q278: [-44  -2 -19  19  -7  -1 -19 -14 -19 -27 -19  -9  10  45 -26  29 -47   2
  29  -2 -26  31  -8]
q647: [-34  17  42  23  14 -33  -6 -32 -19  11   6  19 -20  37  -4  26 -37   8
 -34  24  10 -28 -46]
q901: [-43  -4  27  22  -1   6 -11  75  12   0 -28   3  10  -1  -4  17  -4 -50
  -6  -1 -44  -3  -7]
q792: [ 19  -8   8 -16  23 -22  11  -3   5  22 -31  10 -28 -14  26  38  37 -11
  -5  11   2 -17 -26]
q944: [ 31 -10 -14 -16  -1 -15   3 -10 -23 -28  16 -20 -25  17  -4 -19  52  40
   4 -17  31 -11  -5]
q598: [ 34   0 -51  -4  11  33  27  77  32  31 -39  17  23 -46  45 -28  90 -79
 -14  22 -16   9  36]
chg q944: [ 31 -10 -14 -16  -1 -15   3 -10 -23 -28  16 -20 -25  17  -4 -19  52  40
   3 -17  31 -11  -5]	18, [4]
chg q944: [ 31 -10 -14 -16  -1 -15   3 -10 -23 -28  16 -20 -25  17  -4 -19  52  40
   4 -17  31 -11  -6]	22, [-5]
asked: [ 34   0 -51  -4  11  33  27  77  32  31 -39  17  23 -46  45 -28  90 -79
 -14  22 -16   9  36]	q598
chg q944: [ 31 -10 -14 -16  -1 -16   3 -10 -23 -28  16 -20 -25  17  -4 -19  52  40
   4 -17  31 -11  -5]	5, [-15]
chg q598: [ 34   0 -51  -4  11  33  27  77  32  31 -39  17  23 -46  45 -28  90 -79
 -14  21 -16   9  36]	19, [22]

q701: [ -5  -2 -31  16   1  -2  32  -5 -25  -7  -8  -2  32  26 -44 -45 -29 -15
  11  37 -70   0   4   6   2 -22  21  12  10  -8 -39  -8   9  32  -4 -42
  16  32]
q853: [ -5  -2 -31  16   1  -2 -12  -5 -25  -7  -8  -2 -29  26 -44 -45 -29 -15
  11  37 -70   0  37   6   2 -22  21  12  10  -8 -39 -15   9  33  -4 -42
  16  32]
q840: [ 10  24 -34  14 -26   9  18 -18 -11  35  -5   0  71  -5  55  13 -11 -33
  41 -48  25   2 -21 -34 -50  -4   5  12   1   2   5 -26  10  -3 -24 -22
  17 -56]
asked: [ -5  -2 -31  16   1  -2 -12  -5 -25  -7  -8  -2 -29  26 -44 -45 -29 -15
  11  37 -70   0  37   6   2 -22  21  12  10  -8 -39 -15   9  33  -4 -42
  16  32]	q853
asked: [ 10  24 -34  14 -26   9  18 -18 -11  35  -5   0  71  -5  55  13 -11 -33
  41 -48  25   2 -21 -34 -50  -4   5  12   1   2   5 -26  10  -3 -24 -22
  17 -56]	q840
chg q853: [ -5  -2 -31  16   1  -2 -12  -5 -25  -7  -8  -2 -29  26 -44 -45 -29 -15
  11  37 -70   0  37   6   2 -22  21  12  10  -8 -39 -15   9  33  -4 -42
  17  32]	36, [16]
chg q853: [ -5  -2 -31  16   1  -2 -11  -5 -25  -7  -8  -2 -29  26 -44 -45 -29 -15
  11  37 -70   0  37   6   2 -22  21  12  10  -8 -39 -15   9  33  -4 -42
  16  32]	6, [-12]

q823: [-54  39 -20  28 -18  17]
q219: [19  8 21 -3 13  9]
q756: [-54 -54 -20 -54 -18  17]
q874: [-54 -20  65  28 -18  17]
again q756: 	[-54]
asked: [-54  39 -20  28 -18  17]	q823

q870: [-64 -30 -35 -11 -29  35  12   4 -58  -9  29 -19 -30 -53  76 -63 -51]
q540: [ -1  41  -3 -19 -14  -1 -28 -27 -42  -1 -16  48 -17  -1  51 -23  11]
q776: [  6  41  -3 -19 -14  36 -28 -27 -42  -1 -16  48 -17   2  44 -75 -31]
q616: [-14  41  -3 -19 -14  36 -28 -27 -42  -1 -16 -12  13  46 -31 -20  31]
again q616: 	[-14]
again q540: 	[-1]
chg q540: [ -1  41  -3 -19 -14  -1 -28 -27 -42  -1 -16  48 -17  -2  51 -23  11]	13, [-1]

q166: [ 37  -5 -40 -40]
q992: [-32  15 -36 -81]
q492: [ 37  -5 -40  24]
chg q992: [-32  15 -35 -81]	2, [-36]
again q166: 	[-40]
chg q992: [-32  15 -37 -81]	2, [-36]
chg q492: [ 38  -5 -40  24]	0, [37]

q206: [ 53  49 -42 -20   0  -6  25  -4 -31 -29  98   1 -23 -22 -79  29  -8 -75
 -26 -34  -4  74   1  11  64  35  33 -37  76  35  35 -13   4  32  25  33
 -14 -45  22 -17 -86 -35  34  14 -58  36 -21 -29 -20  20 -19 -36  13 -23
 -27  17]
q63: [ 55  49 -42 -19   3  -7  26  -5 -31 -28 100   0 -23 -24 -80  29  -9 -72
 -27 -34  -6  74  -1  11  65   4  35 -38  76  36  34 -13   5  30  26  34
 -12 -48  22 -20 -83 -34  33  13 -60  38 -23 -31 -20  20 -21 -36  13 -27
 -31  19]
q205: [ 55  49 -42 -19   3  -7  26  -5 -31 -28 100   0 -23 -24 -80  29  -9 -72
 -27 -34  -6  74  -1  11  65   4  35 -38  76  35  34 -13   5  30  26  34
 -12 -48  22 -20 -83 -34  33  14 -60  38 -23 -31 -20  20 -21 -36  13 -27
 -31  19]
asked: [ 55  49 -42 -19   3  -7  26  -5 -31 -28 100   0 -23 -24 -80  29  -9 -72
 -27 -34  -6  74  -1  11  65   4  35 -38  76  35  34 -13   5  30  26  34
 -12 -48  22 -20 -83 -34  33  14 -60  38 -23 -31 -20  20 -21 -36  13 -27
 -31  19]	q205
chg q206: [ 53  49 -42 -20   0  -6  25  -4 -31 -29  98   1 -23 -22 -79  29  -8 -75
 -26 -34  -4  74   1  11  64  35  32 -37  76  35  35 -13   4  32  25  33
 -14 -45  22 -17 -86 -35  34  14 -58  36 -21 -29 -20  20 -19 -36  13 -23
 -27  17]	26, [33]
chg q206: [ 53  49 -42 -20   0  -6  25  -4 -31 -29  98   1 -23 -22 -79  29  -8 -75
 -26 -34  -4  74   1  11  64  35  33 -37  76  35  35 -13   4  32  25  33
 -14 -45  22 -17 -86 -35  34  14 -58  36 -22 -29 -20  20 -19 -36  13 -23
 -27  17]	46, [-21]

q722: [ 20  23  23 -13  14  47  30]
q208: [78 27  7 15 78 18 27]
q482: [ 6  6 -5  5 12 -4  6]
chg q482: [ 6  6 -5  5 11 -4  6]	4, [12]
chg q722: [ 20  22  23 -13  14  47  30]	1, [23]
chg q722: [ 20  23  23 -13  14  46  30]	5, [47]
again q722: 	[23]
again q482: 	[6]
asked: [ 6  6 -5  5 12 -4  6]	q482
chg q722: [ 20  23  23 -13  14  48  30]	5, [47]

q539: [ -7  46  13  29  13 -44  23]
q593: [  3  -2  15  -3  -3 -53  27]
q281: [-20  85 -62  54  27  11  -6]
q405: [ -4  33  -8  20   9 -49  25]
q911: [-13  25 -38  15   7  54 -30]
q641: [ -8  51 -22  32  15 -42  22]
q36: [  5 -62  21 -42 -24  44 -27]
q60: [ 16 -94  56 -63 -35  -1  26]
q519: [ 16 -94  56 -63 -35  -1  -3]
again q539: 	[13]
chg q405: [ -4  33  -8  20   9 -48  25]	5, [-49]
chg q593: [  3  -2  15  -3  -3 -53  26]	6, [27]
chg q593: [  3  -2  15  -2  -3 -53  27]	3, [-3]
asked: [ 16 -94  56 -63 -35  -1  -3]	q519

q361: [-15  -4   8  20  29  41]
q203: [81 81 81 74 69 63]
q404: [-16 -29 -37 -47 -57 -64]
q217: [-44  -4   8  20  29  41]
chg q217: [-44  -5   8  20  29  41]	1, [-4]
chg q203: [80 81 81 74 69 63]	0, [81]
chg q217: [-44  -4   8  20  29  42]	5, [41]
chg q361: [-15  -4   8  19  29  41]	3, [20]
again q203: 	[81]

q351: [-24   0 -24   9  49  42]
q467: [ 50   1  -7 -14  50   2]
q676: [-22   1 -90 -22 -22 -22]
again q351: 	[-24]
chg q351: [-25   0 -24   9  49  42]	0, [-24]
again q467: 	[50]
again q676: 	[-22]
asked: [-22   1 -90 -22 -22 -22]	q676
asked: [-24   0 -24   9  49  42]	q351

